The rows lie along a hidden order. The number after each row says roughly how far along it the row is, from 0 to 20. A new part has a new order.
 -3.8  -0.1   0.4   0.7  -4.2  -3.7 -12.8   0.5  -9.4 -18.1   6.4  -1.6  79.1  -0.7   1.4   2.4   0.9 -11.9 -76.0   9.3   4.1  30.8   1.0  -1.9  -5.8  -4.3  -2.3  -5.7  -4.6  -1.6   1.4  -9.3  -7.2   1.2  -3.1 : 20
  3.2  -3.7   1.8  -0.4  -7.2  -3.8   5.3  -0.8  -8.2 -17.0   2.8  -8.0  41.9  -4.0   0.1  -3.3 -12.6 -28.3 -66.4  19.0  -0.4  26.4  -2.1   2.9   4.0  -5.1  -0.8  -6.2   0.2   2.7   7.9 -15.6 -15.7  -6.1  -1.8 : 19
  9.5  -7.8 -14.8  -1.7 -16.3   0.4   4.8  -2.8 -13.5 -20.9  -6.8  -6.7  83.7  -4.9  -1.0  -6.8  -7.6 -12.1 -62.3  13.4  -3.0  24.5  -3.4   9.8  16.1  -1.2  -0.7  -4.4   2.0   6.5  16.0 -20.6 -20.0  -7.3   0.5 : 13
  8.0  -5.9  -8.2  -1.5  -8.1   0.7  12.1  -2.1  -5.5   3.8  -5.2  -7.5  17.2  -1.8  -2.3 -17.8 -12.0  -9.4 -21.7  -0.2  -5.4   1.4  -2.6   7.4  12.9  -1.2  -0.3  -2.4   3.5   5.9  12.0  -4.6 -18.1  -9.3  -3.3 : 12
  4.4  -0.1  -8.9   0.0  -2.9  -3.1   4.0  -2.2  -6.9  14.5  -2.5   3.6  34.8  -0.4  -1.5  -2.1  20.9  22.3 -32.8 -18.2   0.7  -3.9  -1.2   3.8   4.6   3.6   1.0  -2.0   0.5   1.3  18.0  14.2  -5.4  -0.2  -5.9 : 6
 -3.8   1.5   5.6   0.4  -0.3  -1.4  -8.4   0.4  -0.5 -17.1   5.3  -2.5  47.7   0.3  -0.5   5.0 -13.2  -9.0 -27.3  13.3   3.5  14.5   0.0  -1.6  -5.2  -3.6  -1.2  -3.6  -1.4  -0.4   5.6   3.6  -5.5   0.6   3.6 : 17
  2.6   1.2  -8.6  -0.1  -1.9  -1.5  -0.3  -1.8   0.4   1.6   1.5   4.3  54.9  -3.0  -2.7   5.9  18.7  20.8 -31.1 -10.9   2.1   2.0  -1.8   1.0   1.4   3.3   0.5  -1.6   1.5   0.6  24.1   8.2  -1.8   1.2   1.8 : 15
 -7.9   3.1  14.0   1.1   2.4  -3.1  -9.4   1.9  -1.8 -20.8   9.9  -5.3  63.2   2.1   1.4  -2.2 -25.5 -28.3 -45.4  20.0   6.4  26.7   1.2  -4.0 -11.4  -8.0  -0.4  -9.6  -4.9  -2.3   2.6   1.5  -9.3   1.3   2.1 : 10
 19.3 -11.4 -25.3  -3.2 -18.6   5.9  17.2  -5.6  -1.3  -1.8 -13.9  -8.7  34.6  -5.8  -6.4  -8.4 -17.5  -0.9  -5.5  10.2 -12.2  -6.1  -7.8  17.1  28.2   1.9   0.2   2.0   9.8  11.1  29.7 -12.8 -23.0 -13.6   8.7 : 15
  0.8   1.5  -6.2   0.5   1.2  -4.3   1.4  -1.3   1.2  29.6   5.4   3.4  35.5   1.1  -4.4  -4.9  19.1  20.1 -46.6 -18.2   1.5  -9.0  -1.2  -0.3   0.3  -1.2   0.6  -4.1   1.5  -0.5  22.8  18.4  -6.3  -0.7  -6.0 : 4
 14.2  -9.1 -22.0  -2.7 -14.5   4.0  21.4  -4.1  -4.3  16.0 -12.7  -8.1  25.2  -3.0  -5.4 -17.9 -10.9   1.9  -2.1  -7.3 -10.2  -9.1  -5.3  12.9  23.8   2.5   1.0   0.3   6.4   8.3  31.9  -0.6 -20.9 -11.7  -2.3 : 7
  7.2  -2.5 -12.8  -1.0  -5.7   1.9   5.9  -3.3   0.4  26.8  -6.6  -0.6  21.4   1.4  -4.3 -13.6   6.0  22.6  -9.8 -19.0  -4.5 -15.4  -2.4   7.0  12.7   5.0   0.7   0.7   4.7   4.4  22.9  12.5  -9.2  -4.9  -3.9 : 14
 -5.6   0.2   9.9   0.5   3.1  -2.6 -10.5   1.3   1.3   6.8   6.9  -6.4  22.6   5.8  -2.4 -11.2 -21.6  -8.5 -25.1   7.7   2.8   5.4   1.2  -2.7  -6.4  -5.6  -1.6  -2.7  -0.2  -1.6   3.4   1.2  -9.7  -1.2   1.5 : 20
  8.4  -6.4  -6.7  -1.6 -12.6   0.8   3.7  -2.6  -7.6 -24.9  -3.2  -9.5  77.1  -4.8  -1.7  -0.7 -18.9 -26.3 -50.4  20.2  -2.6  24.5  -4.6   7.6  11.4  -2.7  -0.3  -5.9   2.1   6.1  13.3  -5.0 -20.2  -9.0   4.0 : 2
 11.3  -8.5 -23.0  -2.0 -17.2   4.6  10.0  -3.9  -5.3 -10.2 -11.3  -1.2  73.0  -8.2  -2.7  -2.6   1.2   3.7 -42.7   2.7  -5.6  10.8  -4.7  12.0  19.9   2.2   0.6  -1.5   4.0   6.8  35.0 -15.4 -15.1  -6.7   5.9 : 17
-11.1   3.9  14.5   1.5   2.5  -3.9 -19.0   2.8   1.2 -14.3  14.5  -6.1  93.6   8.4   0.0 -16.2 -26.0 -30.5 -62.8  15.4   8.7  32.4   3.5  -7.6 -15.2  -9.6  -1.5 -10.5  -6.1  -4.0  17.8   8.0 -11.7   2.6   2.3 : 0
 10.5  -5.5 -19.0  -1.5  -7.8   1.0   7.5  -4.1   0.1  24.7  -7.6   1.3  52.9  -0.5  -5.6  -6.4   9.2  23.2 -25.7 -17.8  -5.3 -15.0  -4.1   9.7  16.3   4.0  -0.1   1.3   5.8   4.6  35.6   7.4  -9.6  -5.9   1.4 : 11
-10.5   5.3   9.9   2.1   1.7  -3.8 -24.2   1.7  -8.3 -20.6  11.6   2.1  75.6   4.8   2.3   6.3   4.9   0.4 -77.5   7.2  10.1  28.5   3.7  -7.9 -14.3  -2.3  -2.4  -4.9  -5.8  -4.8  -3.5   0.8   2.0   7.0  -3.2 : 19
